Here is a tiny trained network, its code and every weight. The questions are about switching its units off for an input and a target symbol, where a switched-off unit gives its printed mean instead of its output.

import numpy as np


def w(rows, s, z=0):
    codes = np.array(rows[::2]) - 128.0
    scale = np.full(codes.shape[1], s)
    scale[-1] = z or s
    return codes * scale


def f(y):
    return np.maximum(y, 0)


def softmax(a):
    e = np.exp(a - a.max(-1, keepdims=True))
    return e / e.sum(-1, keepdims=True)


def log_softmax(a):
    a = a - a.max(-1, keepdims=True)
    return a - np.log(np.exp(a).sum(-1, keepdims=True))


def net(x, mask):
    ids = ['ΓΦβεζημστω'.index(c) for c in x.split()]
    T = len(ids)
    res = E[ids] + P[:T]
    u = 0
    for l in range(3):
        q, k, v = (res @ M[l].T for M in (Q, K, V))
        z = softmax(np.where(np.tri(T) > 0, q @ k.T / 4**0.5, -1e9)) @ v
        res = res + np.where(mask[u], z, O[l][:, -1]) @ O[l][:, :-1]
        u += 1
        y = f(res @ A[l][:, :-1].T + A[l][:, -1])
        res = res + np.where(mask[u : u + 8], y, B[l][:, -1]) @ B[l][:, :-1]
        u += 8
    return log_softmax(res[-1] @ U[:, :-1].T + U[:, -1])


Q, K, V, O, A, B = {}, {}, {}, {}, {}, {}
E = w([
[109,171,169,200,74,113,141],'Γ',
[155,144,135,125,100,142,109],'Φ',
[157,128,115,143,88,139,79],'β',
[204,117,157,116,153,157,89],'ε',
[88,127,198,106,117,135,38],'ζ',
[117,141,121,116,124,108,61],'η',
[87,94,95,152,240,106,99],'μ',
[199,118,28,97,78,90,162],'σ',
[21,115,32,93,107,67,117],'τ',
[109,108,134,38,122,118,245],'ω',
],0.012)
P = w([
[164,186,84,142,149,201,130],'0',
[97,63,103,153,81,252,78],'1',
[150,203,103,121,154,152,116],'2',
[109,55,127,162,85,195,103],'3',
[155,188,128,105,154,104,105],'4',
[119,41,139,152,90,141,119],'5',
[158,172,148,92,150,67,106],'6',
[125,23,156,131,91,102,128],'7',
[175,152,148,76,156,29,101],'8',
[141,1,171,118,93,68,126],'9',
[187,132,158,67,149,5,93],'10',
],0.0091)
Q[0] = w([
[115,105,74,106,120,201,65],'0.h0',
[119,72,131,170,201,161,72],'0.h0',
[72,93,91,195,138,135,254],'0.h0',
[127,106,201,170,90,226,192],'0.h0',
],0.0092)
K[0] = w([
[170,149,34,15,188,190,182],'0.h0',
[122,188,89,144,230,189,85],'0.h0',
[16,172,84,230,76,185,178],'0.h0',
[166,217,176,182,73,254,184],'0.h0',
],0.007)
V[0] = w([
[199,70,146,128,227,70,128],'0.h0',
[138,109,199,164,125,179,42],'0.h0',
[200,116,182,19,1,133,89],'0.h0',
[134,247,137,220,100,102,184],'0.h0',
],0.0055)
O[0] = w([
[123,185,206,150,116,89,144,240],'0.h0',
[123,93,176,115,94,121,117,253],'0.h0',
[125,110,138,78,153,116,2,137],'0.h0',
[198,93,105,145,195,128,168,13],'0.h0',
],0.0078,0.0017)
A[0] = w([
[91,254,147,191,56,123,85,63],'0.n0',
[185,186,182,120,169,177,124,142],'0.n1',
[92,228,117,151,114,73,113,242],'0.n2',
[21,97,141,161,126,105,81,112],'0.n3',
[121,138,153,109,47,157,171,128],'0.n4',
[117,142,167,96,45,110,195,251],'0.n5',
[164,252,163,111,128,142,77,139],'0.n6',
[198,143,88,124,125,131,156,168],'0.n7',
],0.007,0.003)
B[0] = w([
[226,198,150,49,209,196,12,167],'0.n0',
[86,217,113,167,127,152,64,222],'0.n1',
[120,192,151,93,172,82,3,245],'0.n2',
[102,47,88,106,125,129,60,201],'0.n3',
[154,88,54,103,195,156,98,156],'0.n4',
[164,51,49,60,176,143,70,216],'0.n5',
[127,232,128,107,153,136,13,255],'0.n6',
[132,189,20,99,147,132,58,178],'0.n7',
],0.0061,0.0034)
Q[1] = w([
[127,32,124,191,126,159,201],'1.h0',
[80,133,9,129,96,161,192],'1.h0',
[122,96,172,108,37,191,150],'1.h0',
[125,82,181,135,104,174,158],'1.h0',
],0.012)
K[1] = w([
[120,158,99,138,101,255,89],'1.h0',
[74,152,86,95,143,207,172],'1.h0',
[100,147,143,225,170,212,112],'1.h0',
[136,182,143,194,127,205,96],'1.h0',
],0.0098)
V[1] = w([
[198,152,67,161,2,103,111],'1.h0',
[148,98,64,25,135,99,165],'1.h0',
[127,116,152,177,210,179,171],'1.h0',
[234,131,173,89,100,218,137],'1.h0',
],0.008)
O[1] = w([
[125,177,78,121,2,65,112,157],'1.h0',
[46,150,98,58,132,194,144,149],'1.h0',
[159,96,140,100,178,99,177,2],'1.h0',
[181,135,209,30,82,151,132,136],'1.h0',
],0.0086,0.0036)
A[1] = w([
[79,45,158,253,131,112,182,155],'1.n0',
[29,221,136,97,121,161,145,81],'1.n1',
[100,96,77,179,14,75,154,65],'1.n2',
[204,219,229,141,195,74,100,105],'1.n3',
[130,167,88,40,163,137,52,103],'1.n4',
[85,236,88,219,116,101,133,4],'1.n5',
[134,161,19,85,224,123,126,91],'1.n6',
[128,212,172,114,96,25,150,129],'1.n7',
],0.0064,0.0045)
B[1] = w([
[197,123,171,45,7,134,149,153],'1.n0',
[31,196,130,2,141,132,135,175],'1.n1',
[87,75,202,154,97,179,156,150],'1.n2',
[138,94,216,192,44,82,249,227],'1.n3',
[135,100,181,143,140,74,157,254],'1.n4',
[69,150,103,221,77,129,98,162],'1.n5',
[41,94,237,179,172,142,149,196],'1.n6',
[201,147,28,79,156,54,111,162],'1.n7',
],0.0066,0.0096)
Q[2] = w([
[171,87,135,199,145,188,55],'2.h0',
[108,153,144,85,63,102,88],'2.h0',
[159,79,182,65,130,149,172],'2.h0',
[132,226,169,151,69,2,83],'2.h0',
],0.007)
K[2] = w([
[223,74,113,234,79,198,138],'2.h0',
[126,129,135,126,149,11,91],'2.h0',
[190,143,185,55,199,184,128],'2.h0',
[101,30,169,114,103,3,34],'2.h0',
],0.0059)
V[2] = w([
[207,156,130,132,73,150,180],'2.h0',
[17,59,195,147,204,67,145],'2.h0',
[133,113,100,173,84,142,207],'2.h0',
[208,255,69,127,123,95,210],'2.h0',
],0.0039)
O[2] = w([
[151,121,76,87,148,112,154,75],'2.h0',
[177,182,218,180,80,205,76,235],'2.h0',
[137,214,73,159,150,52,50,5],'2.h0',
[129,196,45,66,171,3,243,17],'2.h0',
],0.0046,0.0027)
A[2] = w([
[102,100,193,120,73,118,112,110],'2.n0',
[90,95,208,98,105,119,120,98],'2.n1',
[53,46,131,159,124,155,155,138],'2.n2',
[163,113,180,216,211,107,157,101],'2.n3',
[184,115,73,86,174,2,159,129],'2.n4',
[141,91,138,146,153,77,166,3],'2.n5',
[168,31,179,178,72,166,105,118],'2.n6',
[128,80,25,112,135,172,51,188],'2.n7',
],0.0072,0.0046)
B[2] = w([
[148,130,77,139,116,144,184,244],'2.n0',
[128,144,94,134,130,188,172,239],'2.n1',
[254,153,144,122,99,101,114,189],'2.n2',
[88,63,107,138,168,88,131,197],'2.n3',
[168,184,116,194,216,211,101,165],'2.n4',
[154,185,101,62,119,172,103,139],'2.n5',
[95,118,61,110,123,134,167,254],'2.n6',
[178,96,151,79,208,130,68,172],'2.n7',
],0.0093,0.0097)
U = w([
[121,146,104,122,152,137,141,16],'Γ',
[114,163,50,146,168,159,164,4],'Φ',
[162,71,121,73,197,158,10,244],'β',
[208,165,211,118,133,112,120,80],'ε',
[134,120,225,122,61,75,102,94],'ζ',
[104,138,146,178,105,165,76,54],'η',
[98,152,162,88,171,182,167,52],'μ',
[143,107,113,146,1,138,214,230],'σ',
[79,86,160,147,188,95,151,175],'τ',
[69,169,101,81,129,81,137,158],'ω',
],0.0069,0.0036)

Each question gives the input, a string of symbols that net reads in full, and the target symbol t.
The units are the heads (4 rows each of Q, K, V and O) and the neurons (one row each of A and B). Each row of codes is followed by its name. A weight is (code - 128) times the scale printed after its matrix; where a second scale follows, it is the last column's (O, A, B and U).
mask holds one flag per unit, layer by layer, with each layer's heads first. A switched-off unit (its flag False) gives its mean, the last column of its rows in O or B, instead of its output. The means were averaged over made-up inputs and are rounded, as every weight is.
A unit's drop is (log p(t) with every unit on - log p(t) with that unit switched off) / (log p(t) with every unit on - log p(t) with every unit switched off).
The circuit of an input: a set's keep is (log p(t) with only the set's units on - log p(t) with every unit switched off) / (log p(t) with every unit on - log p(t) with every unit switched off). Starting from the 12 units with the biggest drops (on a tie, the unit counted first), units are removed one at a time, each time the one whose removal leaves the highest keep (on an exact tie, the one counted first), for as long as the keep stays at least 0.8.
circuit, biggest first: the units of the circuit, biggest drop first
most important unit: the unit with the biggest drop
top k neurons: the k neurons with the biggest drops, biggest first
top k neurons in layer l: the k neurons of layer l with the biggest drops, biggest first
input ε ε μ ε μ ε σ β μ, target ω: circuit, biggest first => (1.h0; 1.n1; 0.n5)
input μ μ μ μ ε Γ μ μ μ σ, target β: circuit, biggest first => (1.n3; 0.n5; 2.n7)
input Γ Φ ε Γ β μ, target β: circuit, biggest first => (1.n3; 2.n7)
input Γ μ β μ, target σ: circuit, biggest first => (0.h0; 1.n0; 0.n6; 0.n2)
input μ Γ σ ε ε, target ω: top 2 neurons => (0.n1; 0.n6)
input Φ σ ε Φ τ β, target β: circuit, biggest first => (1.n3)
input Γ ε ε μ ε η μ, target τ: circuit, biggest first => (1.h0; 1.n6)
input μ ε β ε μ μ ε ε ζ, target σ: top 3 neurons => (1.n3; 2.n0; 2.n1)
input ε μ μ μ μ β β τ ε Φ, target β: circuit, biggest first => (1.n3; 0.n5)
input ε μ ε μ η ε μ σ ε μ β, target τ: top 4 neurons => (0.n6; 0.n7; 0.n0; 2.n3)
input μ ε τ σ, target β: circuit, biggest first => (1.n3; 2.n7)
input μ β ω Γ ω β Γ ε ζ τ, target β: circuit, biggest first => (1.n3; 2.n7; 0.n3)
input μ ω μ ω β Γ, target β: circuit, biggest first => (1.n3; 0.n5; 0.n0; 0.n4)
input ε Γ ω ε β Γ ε β μ ζ, target β: top 3 neurons in layer 1 => (1.n3; 1.n6; 1.n4)
input ε ω ε, target μ: top 2 neurons => (0.n1; 0.n6)
input ε ε τ Γ β τ Γ σ ζ, target ω: most important unit => 0.n6
input Γ η β σ μ ω, target β: circuit, biggest first => (1.n3; 0.n5; 0.n4)
input η ε β μ, target β: top 2 neurons => (1.n3; 2.n7)
input ε Γ μ β η, target τ: top 2 neurons => (0.n0; 0.n6)
input τ ε μ, target η: top 2 neurons in layer 1 => (1.n6; 1.n5)
input μ μ β ζ ε ε σ β β Γ, target β: top 3 neurons => (1.n3; 0.n5; 2.n7)
input ε ε Γ, target ε: most important unit => 1.h0
input ζ τ Φ μ ε σ ε μ ε, target τ: top 3 neurons => (0.n1; 0.n6; 2.n3)
input ε ε ε ω ε β ε, target ε: top 2 neurons in layer 1 => (1.n7; 1.n6)
input ε ε ε ε β ε β, target ε: top 2 neurons => (1.n7; 2.n4)
input Γ τ Φ, target η: top 2 neurons in layer 1 => (1.n6; 1.n5)
